Below are the code and all the weights of a small trained network. Each question names an input and a class and asks about switching units off, where a switched-off unit gives its printed mean instead of its output.

import numpy as np


def w(rows, s, z=0):
    codes = np.array(rows[::2]) - 128.0
    scale = np.full(codes.shape[1], s)
    scale[-1] = z or s
    return codes * scale


def norm(h):
    return h / np.sqrt((h * h).mean(-1, keepdims=True) + 1e-5)


def f(y):
    return y / 2 * (1 + np.tanh(0.7978845608 * (y + 0.044715 * y**3)))


def log_softmax(a):
    a = a - a.max(-1, keepdims=True)
    return a - np.log(np.exp(a).sum(-1, keepdims=True))


def net(x, mask):
    res = np.array(x, float).reshape(1, 3) / 4 @ E
    u = 0
    for l in range(3):
        y = f(norm(res) @ A[l][:, :-1].T + A[l][:, -1])
        res = res + np.where(mask[u : u + 12], y, B[l][:, -1]) @ B[l][:, :-1]
        u += 12
    return log_softmax(norm(res)[-1] @ U[:, :-1].T + U[:, -1])


A, B = {}, {}
E = w([
[30,93,1,48],'x0',
[211,78,108,16],'x1',
[79,248,119,21],'x2',
],0.0066)
A[0] = w([
[167,139,95,206,24],'0.n1',
[102,118,72,61,223],'0.n2',
[88,113,144,175,121],'0.n3',
[99,149,122,149,2],'0.n4',
[86,157,110,171,232],'0.n5',
[42,95,68,148,88],'0.n6',
[95,70,139,90,33],'0.n7',
[152,145,171,129,197],'0.n8',
[250,96,24,142,82],'0.n9',
[133,90,132,130,162],'0.n10',
[106,101,153,120,33],'0.n11',
[147,55,126,134,63],'0.n12',
],0.012,0.0033)
B[0] = w([
[65,90,125,44,150],'0.n1',
[249,137,154,202,255],'0.n2',
[132,248,183,119,164],'0.n3',
[88,147,104,176,118],'0.n4',
[178,31,222,56,208],'0.n5',
[189,162,61,179,205],'0.n6',
[130,190,81,105,134],'0.n7',
[254,170,91,184,196],'0.n8',
[61,148,183,30,207],'0.n9',
[212,119,170,164,152],'0.n10',
[70,151,95,88,106],'0.n11',
[94,108,240,113,162],'0.n12',
],0.0047,0.0052)
A[1] = w([
[90,178,154,193,106],'1.n1',
[164,131,112,171,123],'1.n2',
[82,153,116,174,85],'1.n3',
[82,137,125,167,92],'1.n4',
[130,8,126,165,45],'1.n5',
[95,177,108,50,132],'1.n6',
[90,136,128,188,93],'1.n7',
[148,202,128,81,87],'1.n8',
[55,121,152,155,92],'1.n9',
[93,105,66,110,253],'1.n10',
[91,88,63,136,154],'1.n11',
[136,128,196,133,230],'1.n12',
],0.014,0.0024)
B[1] = w([
[188,72,135,68,205],'1.n1',
[119,148,53,37,173],'1.n2',
[221,105,130,109,142],'1.n3',
[155,101,192,88,135],'1.n4',
[7,168,185,233,200],'1.n5',
[62,116,175,178,182],'1.n6',
[180,100,138,37,153],'1.n7',
[1,66,186,194,219],'1.n8',
[107,64,177,81,144],'1.n9',
[234,210,222,189,161],'1.n10',
[152,184,138,127,148],'1.n11',
[55,164,42,122,254],'1.n12',
],0.0077,0.0059)
A[2] = w([
[87,162,140,150,153],'2.n1',
[250,162,116,110,36],'2.n2',
[168,103,108,155,22],'2.n3',
[134,83,100,167,51],'2.n4',
[208,178,194,208,11],'2.n5',
[151,76,98,134,185],'2.n6',
[102,81,14,141,137],'2.n7',
[175,60,181,76,65],'2.n8',
[20,66,146,108,232],'2.n9',
[122,57,115,184,144],'2.n10',
[194,106,140,157,4],'2.n11',
[220,227,122,195,103],'2.n12',
],0.011,0.0025)
B[2] = w([
[114,110,98,100,182],'2.n1',
[86,119,160,153,201],'2.n2',
[49,148,119,104,120],'2.n3',
[71,127,126,109,117],'2.n4',
[137,122,111,99,219],'2.n5',
[117,145,151,130,129],'2.n6',
[77,33,125,6,128],'2.n7',
[195,117,132,111,183],'2.n8',
[152,129,128,132,254],'2.n9',
[95,167,143,98,149],'2.n10',
[94,123,98,100,139],'2.n11',
[134,181,64,140,240],'2.n12',
],0.014,0.0067)
U = w([
[155,242,43,147,172],'0',
[49,142,222,181,169],'1',
[248,98,181,91,171],'2',
[83,61,86,51,115],'3',
[164,96,81,135,2],'4',
],0.018,0.008)

Each question gives the input, the list of numbers given to net, and the class t.
The units are the neurons (one row each of A and B). Each row of codes is followed by its name. A weight is (code - 128) times the scale printed after its matrix; where a second scale follows, it is the last column's (A, B and U).
mask holds one flag per neuron, layer by layer. A switched-off neuron (its flag False) gives its mean, the last column of its row in B, instead of its output. The means were averaged over made-up inputs and are rounded, as every weight is.
A unit's drop is (log p(t) with every unit on - log p(t) with that unit switched off) / (log p(t) with every unit on - log p(t) with every unit switched off).
The circuit of an input: a set's keep is (log p(t) with only the set's units on - log p(t) with every unit switched off) / (log p(t) with every unit on - log p(t) with every unit switched off). Starting from the 12 units with the biggest drops (on a tie, the unit counted first), units are removed one at a time, each time the one whose removal leaves the highest keep (on an exact tie, the one counted first), for as long as the keep stays at least 0.8.
units of the circuit, in order: the units of the circuit, biggest drop first
most important unit: the unit with the biggest drop
k most important neurons: the k neurons with the biggest drops, biggest first
top k neurons in layer l: the k neurons of layer l with the biggest drops, biggest first
input [7,6,5], class 0: most important unit -> 1.n10
input [-8,-8,0], class 0: units of the circuit, in order -> 2.n12; 1.n8
input [1,2,2], class 3: 2 most important neurons -> 0.n2; 2.n7
input [6,5,-7], class 1: 3 most important neurons -> 0.n12; 1.n5; 0.n8
input [-6,5,-8], class 1: units of the circuit, in order -> 1.n5; 0.n2
input [1,3,-3], class 3: 3 most important neurons -> 1.n10; 1.n12; 0.n9
input [4,1,-4], class 0: top 4 neurons in layer 0 -> 0.n6; 0.n7; 0.n5; 0.n11
input [1,7,7], class 1: units of the circuit, in order -> 1.n6; 1.n8
input [-6,-2,8], class 1: 2 most important neurons -> 1.n8; 0.n2
input [0,7,6], class 2: 2 most important neurons -> 1.n12; 1.n5
input [-3,-5,4], class 2: 3 most important neurons -> 1.n1; 1.n5; 0.n9
input [3,2,2], class 3: top 2 neurons in layer 1 -> 1.n2; 1.n5
input [4,-8,-7], class 2: top 3 neurons in layer 0 -> 0.n3; 0.n2; 0.n6
input [-2,-2,0], class 3: most important unit -> 1.n12
input [-8,8,6], class 0: 2 most important neurons -> 0.n8; 1.n1
input [-8,-8,4], class 0: 2 most important neurons -> 0.n8; 1.n12
input [4,5,-2], class 2: 3 most important neurons -> 0.n9; 2.n8; 1.n12
input [8,-8,-7], class 0: top 3 neurons in layer 1 -> 1.n11; 1.n10; 1.n8
input [6,8,0], class 2: 2 most important neurons -> 0.n9; 2.n8
input [5,-2,7], class 1: units of the circuit, in order -> 1.n6
